Below is a small trained network, with its code and all its weights. Each question gives an input and a target symbol and asks what happens when units are switched off, that is, made to give their printed mean instead of their output.

import numpy as np


def w(rows, s, z=0):
    codes = np.array(rows[::2]) - 128.0
    scale = np.full(codes.shape[1], s)
    scale[-1] = z or s
    return codes * scale


def norm(h):
    return h / np.sqrt((h * h).mean(-1, keepdims=True) + 1e-5)


def f(y):
    return np.maximum(y, 0)


def softmax(a):
    e = np.exp(a - a.max(-1, keepdims=True))
    return e / e.sum(-1, keepdims=True)


def log_softmax(a):
    a = a - a.max(-1, keepdims=True)
    return a - np.log(np.exp(a).sum(-1, keepdims=True))


def net(x, mask):
    ids = ['ΓΘΠΨΩαβζξ'.index(c) for c in x.split()]
    T = len(ids)
    res = E[ids] + P[:T]
    u = 0
    for l in range(3):
        r = norm(res)
        for j in range(2):
            rows = slice(3 * j, 3 * j + 3)
            q, k, v = (r @ M[l][rows].T for M in (Q, K, V))
            z = softmax(np.where(np.tri(T) > 0, q @ k.T / 3**0.5, -1e9)) @ v
            o = O[l][rows]
            res = res + np.where(mask[u + j], z, o[:, -1]) @ o[:, :-1]
        u += 2
        y = f(norm(res) @ A[l][:, :-1].T + A[l][:, -1])
        res = res + np.where(mask[u : u + 4], y, B[l][:, -1]) @ B[l][:, :-1]
        u += 4
    return log_softmax(norm(res)[-1] @ U[:, :-1].T + U[:, -1])


Q, K, V, O, A, B = {}, {}, {}, {}, {}, {}
E = w([
[81,117,86,105,111,137,216],'Γ',
[102,176,97,83,76,156,109],'Θ',
[122,78,134,194,133,164,77],'Π',
[156,63,161,128,148,53,105],'Ψ',
[138,106,3,128,121,58,177],'Ω',
[25,90,54,115,106,159,117],'α',
[95,154,199,167,135,158,242],'β',
[77,117,128,212,219,16,155],'ζ',
[84,148,140,133,90,163,245],'ξ',
],0.014)
P = w([
[26,76,136,171,2,59,114],'0',
[73,154,113,167,68,67,101],'1',
[123,168,92,179,97,122,101],'2',
[153,172,76,158,127,143,109],'3',
[173,163,59,133,166,156,118],'4',
[187,142,51,107,199,173,128],'5',
[191,120,43,80,237,172,131],'6',
],0.0068)
Q[0] = w([
[156,64,80,167,146,30,124],'0.h0',
[124,208,149,132,97,19,146],'0.h0',
[134,133,92,69,95,132,121],'0.h0',
[111,157,64,130,125,183,83],'0.h1',
[110,145,86,111,127,186,254],'0.h1',
[68,210,171,111,107,142,217],'0.h1',
],0.0084)
K[0] = w([
[189,100,98,139,187,96,100],'0.h0',
[81,101,140,200,54,82,90],'0.h0',
[83,122,119,47,50,162,75],'0.h0',
[126,205,76,79,106,184,93],'0.h1',
[104,92,126,77,78,112,254],'0.h1',
[116,139,173,235,44,166,214],'0.h1',
],0.0076)
V[0] = w([
[127,161,141,152,116,131,236],'0.h0',
[191,78,126,178,84,209,196],'0.h0',
[125,44,113,139,174,157,129],'0.h0',
[155,122,13,82,91,55,127],'0.h1',
[130,90,112,175,161,1,43],'0.h1',
[103,105,134,227,63,182,100],'0.h1',
],0.0068)
O[0] = w([
[215,192,74,168,157,199,86,134],'0.h0',
[150,178,116,3,152,53,43,134],'0.h0',
[72,203,147,12,27,194,47,158],'0.h0',
[136,243,203,158,186,152,148,201],'0.h1',
[232,111,139,58,145,186,158,198],'0.h1',
[110,112,126,46,179,75,45,254],'0.h1',
],0.0048)
A[0] = w([
[162,188,154,41,92,158,64,70],'0.n0',
[132,177,255,110,104,191,227,3],'0.n1',
[118,164,115,182,219,123,134,167],'0.n2',
[204,68,242,62,115,153,186,87],'0.n3',
],0.0074,0.00083)
B[0] = w([
[66,52,45,204,144,110,136,184],'0.n0',
[51,49,151,200,25,40,119,148],'0.n1',
[127,171,212,97,129,159,114,254],'0.n2',
[219,90,29,173,155,138,254,149],'0.n3',
],0.0069,0.0049)
Q[1] = w([
[186,105,136,136,165,143,148],'1.h0',
[149,101,132,135,133,208,61],'1.h0',
[151,97,254,120,92,76,109],'1.h0',
[137,138,166,93,91,166,136],'1.h1',
[110,141,103,105,84,149,147],'1.h1',
[138,138,148,157,177,165,134],'1.h1',
],0.013)
K[1] = w([
[187,97,162,104,208,44,146],'1.h0',
[112,105,178,86,186,172,52],'1.h0',
[148,83,226,188,2,38,60],'1.h0',
[51,115,186,161,4,165,113],'1.h1',
[97,180,94,225,70,142,138],'1.h1',
[106,154,179,48,184,71,146],'1.h1',
],0.0077)
V[1] = w([
[168,124,113,193,64,210,134],'1.h0',
[82,80,79,39,100,89,164],'1.h0',
[110,73,250,143,210,123,164],'1.h0',
[113,102,108,158,131,235,77],'1.h1',
[147,169,101,95,30,196,137],'1.h1',
[255,129,112,117,149,103,108],'1.h1',
],0.0063)
O[1] = w([
[71,98,147,136,180,87,62,97],'1.h0',
[97,158,132,245,138,153,116,154],'1.h0',
[177,147,40,63,162,158,122,26],'1.h0',
[142,151,105,135,146,59,164,70],'1.h1',
[182,74,123,70,255,172,131,4],'1.h1',
[110,72,191,179,162,168,158,56],'1.h1',
],0.0073,0.003)
A[1] = w([
[117,63,82,128,53,19,238,53],'1.n0',
[65,111,144,65,178,145,118,4],'1.n1',
[95,1,175,56,92,48,99,91],'1.n2',
[197,159,154,88,153,189,147,28],'1.n3',
],0.0078,0.0037)
B[1] = w([
[95,69,191,175,137,198,156,255],'1.n0',
[121,248,117,172,131,143,128,143],'1.n1',
[119,63,162,2,155,55,154,241],'1.n2',
[73,100,94,38,110,120,101,150],'1.n3',
],0.009,0.0033)
Q[2] = w([
[198,99,174,104,196,96,60],'2.h0',
[155,125,173,159,129,86,200],'2.h0',
[128,195,149,172,102,142,53],'2.h0',
[70,146,147,198,86,94,185],'2.h1',
[183,116,234,145,20,181,112],'2.h1',
[125,145,80,123,171,81,254],'2.h1',
],0.0096)
K[2] = w([
[231,77,186,55,136,24,118],'2.h0',
[167,152,211,189,137,82,164],'2.h0',
[68,163,166,154,87,102,5],'2.h0',
[5,119,156,193,111,233,156],'2.h1',
[73,11,169,1,25,79,175],'2.h1',
[146,161,143,218,126,188,236],'2.h1',
],0.0088)
V[2] = w([
[173,187,118,178,125,163,124],'2.h0',
[177,176,140,68,135,73,207],'2.h0',
[104,135,69,27,151,167,124],'2.h0',
[139,132,96,100,217,239,145],'2.h1',
[75,2,115,145,146,112,155],'2.h1',
[90,130,200,92,207,71,98],'2.h1',
],0.0063)
O[2] = w([
[122,4,93,108,104,99,165,69],'2.h0',
[130,88,101,215,181,202,29,31],'2.h0',
[93,155,171,213,114,177,126,54],'2.h0',
[114,123,103,138,43,2,100,13],'2.h1',
[184,184,101,164,139,127,182,254],'2.h1',
[135,124,43,153,30,172,228,139],'2.h1',
],0.0054,0.0042)
A[2] = w([
[70,121,208,245,101,88,117,46],'2.n0',
[108,161,147,89,113,108,104,180],'2.n1',
[100,69,141,48,121,72,116,5],'2.n2',
[120,153,181,141,134,95,190,152],'2.n3',
],0.012,0.0022)
B[2] = w([
[4,110,91,162,109,151,93,244],'2.n0',
[139,119,126,141,141,114,158,205],'2.n1',
[104,113,76,66,148,132,161,208],'2.n2',
[131,162,147,120,114,114,129,254],'2.n3',
],0.02,0.0082)
U = w([
[167,60,187,183,137,156,172,252],'Γ',
[159,130,123,137,125,106,82,111],'Θ',
[129,150,186,118,214,244,111,49],'Π',
[164,242,166,130,134,92,195,82],'Ψ',
[109,90,94,43,168,104,179,58],'Ω',
[172,135,129,131,122,120,58,215],'α',
[32,141,148,183,100,136,109,193],'β',
[176,137,98,121,1,166,134,21],'ζ',
[159,149,108,145,130,124,90,47],'ξ',
],0.0081,0.0021)

Each question gives the input, a string of symbols that net reads in full, and the target symbol t.
The units are the heads (3 rows each of Q, K, V and O) and the neurons (one row each of A and B). Each row of codes is followed by its name. A weight is (code - 128) times the scale printed after its matrix; where a second scale follows, it is the last column's (O, A, B and U).
mask holds one flag per unit, layer by layer, with each layer's heads first. A switched-off unit (its flag False) gives its mean, the last column of its rows in O or B, instead of its output. The means were averaged over made-up inputs and are rounded, as every weight is.
A unit's drop is (log p(t) with every unit on - log p(t) with that unit switched off) / (log p(t) with every unit on - log p(t) with every unit switched off).
most important unit: the unit with the biggest drop
k most important neurons: the k neurons with the biggest drops, biggest first
top k neurons in layer l: the k neurons of layer l with the biggest drops, biggest first
which heads matter: for each layer, one digit per head in row order, 1 if its drop is at least 0.15 and else 0, layers parted by /
input Θ Ω Ω Θ β Ω Ω, target Π: which heads matter -> 01 / 11 / 10
input Θ Ω Π Θ, target Ψ: top neuron in layer 0 -> (0.n2)
input Ψ Γ Γ, target Ψ: which heads matter -> 11 / 01 / 00
input Π α ζ Π β Π, target α: which heads matter -> 10 / 00 / 00
input Π Π Π, target Ω: which heads matter -> 11 / 00 / 00
input Ω β Π ξ β, target Ψ: 3 most important neurons -> (0.n2; 2.n0; 0.n0)
input ζ ζ ξ ζ, target Ω: which heads matter -> 11 / 11 / 01
input Ω β Π Ω Π, target Π: which heads matter -> 11 / 11 / 10
input β Θ Π Γ β Ω β, target Ω: top 3 neurons in layer 1 -> (1.n3; 1.n2; 1.n0)
input ζ Π Π ζ Θ α Γ, target β: which heads matter -> 01 / 00 / 00
input Ω ζ Γ Ω, target Ψ: which heads matter -> 01 / 00 / 10
input β ζ Ψ Γ β β, target Ω: 2 most important neurons -> (0.n2; 0.n0)
input ζ Π Π Π Ψ Π, target Γ: 2 most important neurons -> (2.n0; 2.n2)
input Π ξ Ω ζ Ω Ω Ω, target Π: 4 most important neurons -> (0.n0; 0.n2; 1.n3; 2.n0)
input Π Π β Π Π Ω Π, target Π: 3 most important neurons -> (2.n0; 2.n3; 2.n2)
input Π β Π, target α: which heads matter -> 11 / 00 / 11
input Π β ξ Θ Ψ ξ, target Ψ: 2 most important neurons -> (2.n0; 0.n2)
input ζ Π Ψ Ψ Π, target Γ: most important unit -> 0.h1
input ζ Π ξ Θ ζ ζ, target Ω: which heads matter -> 01 / 11 / 01
input β Θ Ω Θ, target Ψ: which heads matter -> 10 / 00 / 00
input ζ Ω ζ, target Ψ: which heads matter -> 01 / 11 / 00
input Π ζ Π, target ζ: most important unit -> 2.h1
input Π Ω Π Π Θ Π, target Ψ: 2 most important neurons -> (2.n0; 0.n2)
input Θ Θ Θ ζ Γ Π Γ, target Ψ: which heads matter -> 01 / 00 / 00
input Ψ Π Ψ Ω α Π Π, target Ω: 2 most important neurons -> (2.n0; 0.n3)
input Θ α Θ ξ Ω Ω, target Ψ: 4 most important neurons -> (2.n0; 0.n2; 0.n0; 2.n2)
input ζ α Ψ Π Π Π ζ, target Ψ: most important unit -> 1.h0
